Here is a tiny trained network, its code and every weight. The questions are about switching its units off for an input and a class, where a switched-off unit gives its printed mean instead of its output.

import numpy as np


def w(rows, s, z=0):
    codes = np.array(rows[::2]) - 128.0
    scale = np.full(codes.shape[1], s)
    scale[-1] = z or s
    return codes * scale


def f(y):
    return y / 2 * (1 + np.tanh(0.7978845608 * (y + 0.044715 * y**3)))


def log_softmax(a):
    a = a - a.max(-1, keepdims=True)
    return a - np.log(np.exp(a).sum(-1, keepdims=True))


def net(x, mask):
    res = np.array(x, float).reshape(1, 4) / 4 @ E
    y = f(res @ A[0][:, :-1].T + A[0][:, -1])
    res = res + np.where(mask, y, B[0][:, -1]) @ B[0][:, :-1]
    return log_softmax(res[-1] @ U[:, :-1].T + U[:, -1])


A, B = {}, {}
E = w([
[162,121,164,43,156,114,106,180,115],'x0',
[157,95,34,104,195,227,205,157,148],'x1',
[108,105,57,184,127,32,98,202,209],'x2',
[2,146,139,56,172,105,185,114,129],'x3',
],0.0089)
A[0] = w([
[121,109,67,114,139,204,146,183,72,52],'neuron 1',
[164,74,42,133,176,165,160,148,162,103],'neuron 2',
[127,159,197,171,68,66,82,119,119,80],'neuron 3',
[139,81,87,164,98,78,108,201,175,72],'neuron 4',
[189,177,117,107,72,247,80,12,106,192],'neuron 5',
[215,108,95,133,97,113,97,146,72,64],'neuron 6',
[193,131,130,177,127,149,102,146,126,83],'neuron 7',
[212,176,158,1,138,109,106,246,108,20],'neuron 8',
[40,138,96,52,177,102,127,117,144,81],'neuron 9',
[164,147,141,90,149,162,103,76,99,2],'neuron 10',
[211,84,107,136,91,149,82,134,145,136],'neuron 11',
[97,105,86,152,176,62,122,232,220,86],'neuron 12',
],0.0097,0.0064)
B[0] = w([
[141,82,173,110,172,89,111,124,97,169],'neuron 1',
[128,86,129,136,172,62,87,101,82,212],'neuron 2',
[142,93,125,140,168,67,98,107,83,203],'neuron 3',
[154,181,148,84,129,172,173,114,61,199],'neuron 4',
[130,165,94,106,108,111,144,152,100,248],'neuron 5',
[76,107,174,128,108,108,189,180,122,169],'neuron 6',
[102,89,174,160,104,153,155,164,156,165],'neuron 7',
[158,112,49,232,118,161,117,102,80,190],'neuron 8',
[89,74,146,176,77,114,185,191,131,184],'neuron 9',
[150,132,248,84,141,174,190,93,90,144],'neuron 10',
[67,90,127,136,102,128,150,158,148,196],'neuron 11',
[160,170,144,95,103,158,144,132,86,230],'neuron 12',
],0.014,0.011)
U = w([
[160,198,180,67,123,175,153,126,55,76],'0',
[147,80,167,115,200,65,79,116,81,93],'1',
[97,92,167,155,92,142,171,184,161,110],'2',
[140,151,57,188,128,153,121,106,95,253],'3',
[144,189,37,86,133,127,66,149,177,229],'4',
[183,151,161,150,167,204,78,78,249,95],'5',
[143,149,162,144,174,183,85,84,219,95],'6',
[169,140,130,144,158,185,102,66,186,87],'7',
],0.012,0.015)

Each question gives the input, the list of numbers given to net, and the class t.
The units are the neurons (one row each of A and B). Each row of codes is followed by its name. A weight is (code - 128) times the scale printed after its matrix; where a second scale follows, it is the last column's (A, B and U).
mask holds one flag per neuron, in row order. A switched-off neuron (its flag False) gives its mean, the last column of its row in B, instead of its output. The means were averaged over made-up inputs and are rounded, as every weight is.
A unit's drop is (log p(t) with every unit on - log p(t) with that unit switched off) / (log p(t) with every unit on - log p(t) with every unit switched off).
The circuit of an input: a set's keep is (log p(t) with only the set's units on - log p(t) with every unit switched off) / (log p(t) with every unit on - log p(t) with every unit switched off). Starting from all 12 units, units are removed one at a time, each time the one whose removal leaves the highest keep (on an exact tie, the one counted first), for as long as the keep stays at least 0.8.
units of the circuit, in order: the units of the circuit, biggest drop first
k most important neurons: the k neurons with the biggest drops, biggest first
drop of u: that unit's drop, to one decimal
input [7,8,-4,5], class 1: units of the circuit, in order : neuron 1
input [0,2,4,5], class 2: 2 most important neurons : neuron 9; neuron 8
input [6,6,-6,8], class 2: 2 most important neurons : neuron 9; neuron 3
input [-5,-2,7,5], class 0: 2 most important neurons : neuron 12; neuron 4
input [3,7,6,0], class 1: 3 most important neurons : neuron 2; neuron 1; neuron 5
input [-4,-3,5,4], class 0: units of the circuit, in order : neuron 12; neuron 8
input [1,-1,7,-7], class 0: 3 most important neurons : neuron 4; neuron 12; neuron 9
input [2,-6,-5,-1], class 1: 3 most important neurons : neuron 3; neuron 12; neuron 4
input [6,-7,-5,6], class 1: 2 most important neurons : neuron 3; neuron 12
input [1,8,6,-5], class 1: 2 most important neurons : neuron 2; neuron 1
input [4,-8,-7,1], class 1: 3 most important neurons : neuron 3; neuron 12; neuron 4
input [0,6,5,-2], class 1: 2 most important neurons : neuron 2; neuron 5
input [-2,-1,5,0], class 0: units of the circuit, in order : neuron 4; neuron 12
input [8,-6,8,4], class 0: units of the circuit, in order : neuron 12
input [4,-5,-3,-8], class 2: units of the circuit, in order : neuron 6; neuron 11
input [-7,5,6,7], class 2: 4 most important neurons : neuron 9; neuron 8; neuron 3; neuron 5
input [-2,2,-3,-2], class 4: 2 most important neurons : neuron 8; neuron 4
input [8,5,-4,-7], class 3: 3 most important neurons : neuron 8; neuron 9; neuron 5
input [7,-2,8,4], class 0: drop of neuron 9 : 0.0
input [1,-3,-3,-4], class 2: drop of neuron 2 : 0.5
input [5,4,7,-4], class 0: drop of neuron 12 : 0.6
input [3,-6,8,-5], class 0: units of the circuit, in order : neuron 4
